Below are the code and all the weights of a small trained network. Each question names an input and a class and asks about switching units off, where a switched-off unit gives its printed mean instead of its output.

import numpy as np


def w(rows, s, z=0):
    codes = np.array(rows[::2]) - 128.0
    scale = np.full(codes.shape[1], s)
    scale[-1] = z or s
    return codes * scale


def norm(h):
    return h / np.sqrt((h * h).mean(-1, keepdims=True) + 1e-5)


def f(y):
    return np.maximum(y, 0)


def log_softmax(a):
    a = a - a.max(-1, keepdims=True)
    return a - np.log(np.exp(a).sum(-1, keepdims=True))


def net(x, mask):
    res = np.array(x, float).reshape(1, 7) / 4 @ E
    u = 0
    for l in range(2):
        y = f(norm(res) @ A[l][:, :-1].T + A[l][:, -1])
        res = res + np.where(mask[u : u + 13], y, B[l][:, -1]) @ B[l][:, :-1]
        u += 13
    return log_softmax(norm(res)[-1] @ U[:, :-1].T + U[:, -1])


A, B = {}, {}
E = w([
[216,217,88],'x0',
[126,131,126],'x1',
[202,25,1],'x2',
[126,128,127],'x3',
[128,127,129],'x4',
[26,211,62],'x5',
[127,129,128],'x6',
],0.0043)
A[0] = w([
[125,75,138,26],'L0N1',
[202,177,164,31],'L0N2',
[226,198,55,10],'L0N3',
[55,201,120,111],'L0N4',
[194,191,120,233],'L0N5',
[107,29,39,47],'L0N6',
[153,86,52,187],'L0N7',
[141,192,248,91],'L0N8',
[206,228,145,69],'L0N9',
[28,195,77,110],'L0N10',
[117,98,99,34],'L0N11',
[53,155,14,3],'L0N12',
[64,155,46,72],'L0N13',
],0.011,0.0022)
B[0] = w([
[117,100,173,157],'L0N1',
[99,204,100,186],'L0N2',
[201,4,75,228],'L0N3',
[218,122,95,229],'L0N4',
[48,159,57,228],'L0N5',
[87,223,176,229],'L0N6',
[187,86,176,229],'L0N7',
[44,94,119,253],'L0N8',
[43,207,112,218],'L0N9',
[208,191,107,245],'L0N10',
[120,160,142,146],'L0N11',
[18,107,193,211],'L0N12',
[37,129,182,202],'L0N13',
],0.026,0.0052)
A[1] = w([
[184,172,175,86],'L1N1',
[24,53,66,120],'L1N2',
[135,214,145,55],'L1N3',
[177,208,89,128],'L1N4',
[216,131,25,109],'L1N5',
[169,62,109,67],'L1N6',
[140,191,82,144],'L1N7',
[229,109,110,3],'L1N8',
[98,129,147,122],'L1N9',
[1,26,132,64],'L1N10',
[123,97,153,54],'L1N11',
[123,146,132,112],'L1N12',
[68,184,169,95],'L1N13',
],0.0093,0.0027)
B[1] = w([
[187,106,177,176],'L1N1',
[206,34,197,255],'L1N2',
[167,61,95,184],'L1N3',
[127,222,128,188],'L1N4',
[252,113,187,191],'L1N5',
[128,94,31,150],'L1N6',
[121,219,106,197],'L1N7',
[50,157,33,151],'L1N8',
[156,120,113,166],'L1N9',
[59,38,86,245],'L1N10',
[150,159,125,139],'L1N11',
[131,120,112,143],'L1N12',
[159,93,51,224],'L1N13',
],0.018,0.0054)
U = w([
[87,4,125,254],'0',
[204,112,241,82],'1',
[24,126,48,120],'2',
[247,53,80,7],'3',
[213,210,114,171],'4',
[35,167,224,116],'5',
[100,216,49,95],'6',
],0.016,0.0027)

Each question gives the input, the list of numbers given to net, and the class t.
The units are the neurons (one row each of A and B). Each row of codes is followed by its name. A weight is (code - 128) times the scale printed after its matrix; where a second scale follows, it is the last column's (A, B and U).
mask holds one flag per neuron, layer by layer. A switched-off neuron (its flag False) gives its mean, the last column of its row in B, instead of its output. The means were averaged over made-up inputs and are rounded, as every weight is.
A unit's drop is (log p(t) with every unit on - log p(t) with that unit switched off) / (log p(t) with every unit on - log p(t) with every unit switched off).
The circuit of an input: a set's keep is (log p(t) with only the set's units on - log p(t) with every unit switched off) / (log p(t) with every unit on - log p(t) with every unit switched off). Starting from the 12 units with the biggest drops (on a tie, the unit counted first), units are removed one at a time, each time the one whose removal leaves the highest keep (on an exact tie, the one counted first), for as long as the keep stays at least 0.8.
units of the circuit, in order: the units of the circuit, biggest drop first
unit that matters most: the unit with the biggest drop
top k neurons: the k neurons with the biggest drops, biggest first
k most important neurons of layer l: the k neurons of layer l with the biggest drops, biggest first
input [7,-8,-2,-2,4,-4,1], class 2: units of the circuit, in order -> [L0N9 L0N3]
input [-6,-7,5,-4,-7,1,-5], class 5: units of the circuit, in order -> [L0N6]
input [6,8,3,6,4,1,4], class 0: units of the circuit, in order -> [L0N3 L0N10 L0N4]
input [-2,6,7,0,-6,0,5], class 1: units of the circuit, in order -> [L0N7 L0N6]
input [5,-7,3,-4,-7,5,3], class 0: units of the circuit, in order -> [L0N12 L0N3]
input [8,-5,3,0,-7,8,1], class 0: top 4 neurons -> [L0N12 L0N3 L0N13 L1N2]
input [-8,0,1,-3,3,0,-5], class 1: top 2 neurons -> [L0N5 L0N9]
input [0,0,5,-5,3,-3,3], class 1: 2 most important neurons of layer 0 -> [L0N6 L0N7]
input [2,-4,-1,5,4,-6,1], class 2: 2 most important neurons of layer 0 -> [L0N2 L0N10]
input [-5,3,-4,-4,2,6,2], class 4: top 2 neurons -> [L0N10 L0N4]
input [-1,-4,2,-2,2,-7,0], class 1: 2 most important neurons of layer 0 -> [L0N8 L0N3]
input [-4,3,5,0,8,0,-3], class 1: top 4 neurons -> [L0N7 L0N8 L0N5 L0N9]
input [-7,-5,-6,3,-3,2,4], class 4: 2 most important neurons of layer 0 -> [L0N10 L0N3]
input [-4,-6,-8,1,-5,3,1], class 4: 2 most important neurons of layer 0 -> [L0N4 L0N10]
input [3,6,0,8,3,-3,6], class 2: units of the circuit, in order -> [L0N5]
input [3,-4,2,-2,-1,2,-6], class 0: 2 most important neurons of layer 0 -> [L0N3 L0N12]
input [8,-5,6,-5,-6,7,0], class 0: top 2 neurons -> [L0N12 L0N3]
input [-1,5,6,2,0,-2,7], class 1: top 2 neurons -> [L0N6 L0N7]
input [-2,2,-1,-3,0,8,5], class 4: top 2 neurons -> [L0N10 L0N4]
input [2,-6,-3,-7,6,5,-6], class 6: unit that matters most -> L0N10
input [5,4,1,-1,4,1,-7], class 0: 2 most important neurons of layer 0 -> [L0N3 L0N10]
input [5,-7,2,-7,-3,4,6], class 0: 3 most important neurons of layer 0 -> [L0N12 L0N3 L0N13]
input [6,-5,4,-5,2,2,8], class 0: top 2 neurons -> [L0N3 L0N10]
input [0,-8,1,2,-2,1,-5], class 5: top 2 neurons -> [L0N6 L0N12]
input [-2,3,8,-7,6,-8,-6], class 1: top 2 neurons -> [L0N6 L0N3]
input [3,7,3,-8,1,-1,-6], class 3: 2 most important neurons of layer 1 -> [L1N5 L1N10]
